Below is a small trained network, with its code and all its weights. Each question gives an input and a class and asks what happens when units are switched off, that is, made to give their printed mean instead of their output.

import numpy as np


def w(rows, s, z=0):
    codes = np.array(rows[::2]) - 128.0
    scale = np.full(codes.shape[1], s)
    scale[-1] = z or s
    return codes * scale


def f(y):
    return np.maximum(y, 0)


def log_softmax(a):
    a = a - a.max(-1, keepdims=True)
    return a - np.log(np.exp(a).sum(-1, keepdims=True))


def net(x, mask):
    res = np.array(x, float).reshape(1, 4) / 4 @ E
    y = f(res @ A[0][:, :-1].T + A[0][:, -1])
    res = res + np.where(mask, y, B[0][:, -1]) @ B[0][:, :-1]
    return log_softmax(res[-1] @ U[:, :-1].T + U[:, -1])


A, B = {}, {}
E = w([
[189,64,177,27,68,196,17,126,168,166,100],'x0',
[217,140,181,118,194,100,142,91,46,156,191],'x1',
[88,84,160,234,105,46,78,94,70,199,73],'x2',
[122,74,106,114,57,192,208,2,65,71,105],'x3',
],0.009)
A[0] = w([
[78,185,90,175,160,82,160,153,78,92,153,57],'n1',
[133,214,162,155,205,66,47,253,208,182,157,85],'n2',
[169,163,90,58,180,174,178,151,173,115,148,179],'n3',
[111,165,117,153,170,114,191,86,163,160,133,87],'n4',
[99,98,143,150,69,181,177,42,78,84,114,23],'n5',
[173,118,146,89,117,172,46,93,142,160,104,92],'n6',
[132,84,98,131,69,171,210,62,80,77,84,178],'n7',
[167,58,169,119,88,142,83,142,112,159,110,77],'n8',
[188,153,213,117,181,104,174,90,72,176,149,145],'n9',
[131,61,75,101,94,151,162,26,79,64,87,70],'n10',
[114,148,128,114,163,80,158,157,108,115,104,150],'n11',
[186,78,181,118,118,180,82,140,167,168,113,95],'n12',
[34,112,79,147,81,172,141,185,202,111,54,69],'n13',
[67,162,48,177,159,83,188,118,93,68,147,73],'n14',
[3,136,42,138,50,144,125,160,242,85,29,85],'n15',
[81,180,89,179,174,109,153,113,70,112,189,82],'n16',
[100,79,163,196,111,44,56,94,49,214,56,83],'n17',
[192,98,203,78,101,153,78,100,142,168,92,83],'n18',
[131,190,155,133,108,114,101,162,130,129,126,255],'n19',
[150,54,194,69,95,159,71,122,144,105,109,129],'n20',
[193,198,51,74,133,240,151,186,176,31,218,56],'n21',
[220,135,158,103,177,140,140,111,116,105,222,71],'n22',
[100,88,154,220,98,68,71,88,63,203,56,107],'n23',
[106,170,97,184,154,86,192,151,115,95,165,69],'n24',
[227,129,213,117,161,90,153,103,31,155,219,58],'n25',
[93,178,71,168,131,76,213,142,79,85,142,134],'n26',
[159,98,134,135,115,148,161,62,78,106,149,106],'n27',
],0.0078,0.0088)
B[0] = w([
[121,87,160,98,117,147,154,187,142,174,108,185],'n1',
[197,56,100,1,83,5,98,84,181,158,205,251],'n2',
[100,154,123,181,170,104,138,111,170,54,106,204],'n3',
[125,116,167,122,109,148,127,135,163,145,101,157],'n4',
[149,75,145,13,132,57,123,102,142,139,197,181],'n5',
[116,90,120,143,108,169,168,192,153,164,74,183],'n6',
[211,120,98,138,90,54,79,123,176,131,165,234],'n7',
[110,107,149,136,110,149,170,172,158,130,131,171],'n8',
[153,186,129,181,160,159,96,107,93,160,140,196],'n9',
[161,54,104,75,125,74,107,100,164,136,183,202],'n10',
[154,103,100,169,120,148,127,141,173,133,111,170],'n11',
[133,109,142,138,94,161,161,156,163,141,115,183],'n12',
[145,170,183,108,183,179,89,90,71,177,186,191],'n13',
[109,61,147,129,95,177,158,182,164,172,90,199],'n14',
[153,227,208,123,180,193,61,97,18,189,205,226],'n15',
[127,106,132,109,95,183,163,175,143,143,115,188],'n16',
[65,150,190,103,172,113,155,107,148,20,126,230],'n17',
[123,101,141,152,115,168,168,195,154,152,108,191],'n18',
[148,148,84,216,80,88,120,104,176,126,146,217],'n19',
[110,96,108,215,76,162,158,189,162,138,85,204],'n20',
[52,117,199,74,198,103,186,73,160,45,67,203],'n21',
[105,162,211,126,151,145,101,106,68,128,134,169],'n22',
[44,182,171,101,165,121,152,93,171,46,88,235],'n23',
[106,58,159,142,121,163,123,176,144,159,99,185],'n24',
[136,187,166,110,183,207,88,89,45,201,180,192],'n25',
[133,110,126,161,105,175,152,162,179,152,87,216],'n26',
[158,122,153,118,92,88,87,106,144,150,177,175],'n27',
],0.0079,0.013)
U = w([
[169,73,145,95,113,36,119,119,160,142,173,107],'0',
[108,79,157,154,107,195,182,207,158,156,93,112],'1',
[49,147,180,124,179,115,170,100,149,9,106,108],'2',
[136,190,173,140,168,187,99,110,84,183,166,135],'3',
[173,175,81,254,90,92,107,109,152,79,115,251],'4',
[126,135,93,123,128,109,162,154,60,107,105,113],'5',
[110,135,80,135,125,127,143,141,72,112,99,112],'6',
[118,136,90,135,122,118,144,142,62,127,95,111],'7',
],0.011,0.021)

Each question gives the input, the list of numbers given to net, and the class t.
The units are the neurons (one row each of A and B). Each row of codes is followed by its name. A weight is (code - 128) times the scale printed after its matrix; where a second scale follows, it is the last column's (A, B and U).
mask holds one flag per neuron, in row order. A switched-off neuron (its flag False) gives its mean, the last column of its row in B, instead of its output. The means were averaged over made-up inputs and are rounded, as every weight is.
A unit's drop is (log p(t) with every unit on - log p(t) with that unit switched off) / (log p(t) with every unit on - log p(t) with every unit switched off).
The circuit of an input: a set's keep is (log p(t) with only the set's units on - log p(t) with every unit switched off) / (log p(t) with every unit on - log p(t) with every unit switched off). Starting from the 12 units with the biggest drops (on a tie, the unit counted first), units are removed one at a time, each time the one whose removal leaves the highest keep (on an exact tie, the one counted first), for as long as the keep stays at least 0.8.
units of the circuit, in order: the units of the circuit, biggest drop first
top k neurons: the k neurons with the biggest drops, biggest first
drop of u: that unit's drop, to one decimal
input [-4,-5,7,-8], class 0: units of the circuit, in order : [n2]
input [5,3,3,-4], class 1: top 2 neurons : [n7, n18]
input [-1,3,1,-3], class 4: top 3 neurons : [n15, n5, n10]
input [-4,-7,3,8], class 0: top 3 neurons : [n7, n10, n5]
input [-3,7,6,-1], class 3: top 2 neurons : [n25, n9]
input [-3,2,7,5], class 2: top 2 neurons : [n23, n17]
input [4,8,1,7], class 3: top 3 neurons : [n25, n2, n9]
input [2,5,0,-4], class 3: top 4 neurons : [n25, n7, n9, n10]
input [-4,8,8,-1], class 2: top 3 neurons : [n17, n23, n15]
input [-6,-5,-1,7], class 0: top 3 neurons : [n7, n5, n10]
input [-3,-3,-4,4], class 0: top 3 neurons : [n7, n23, n17]
input [1,4,-2,0], class 3: top 2 neurons : [n25, n7]
input [8,8,1,0], class 1: drop of n8 : 0.1
input [3,-1,-6,0], class 2: units of the circuit, in order : [n21]
input [0,6,-3,-2], class 3: drop of n25 : 0.1
input [-7,5,8,-6], class 2: drop of n17 : 2.2
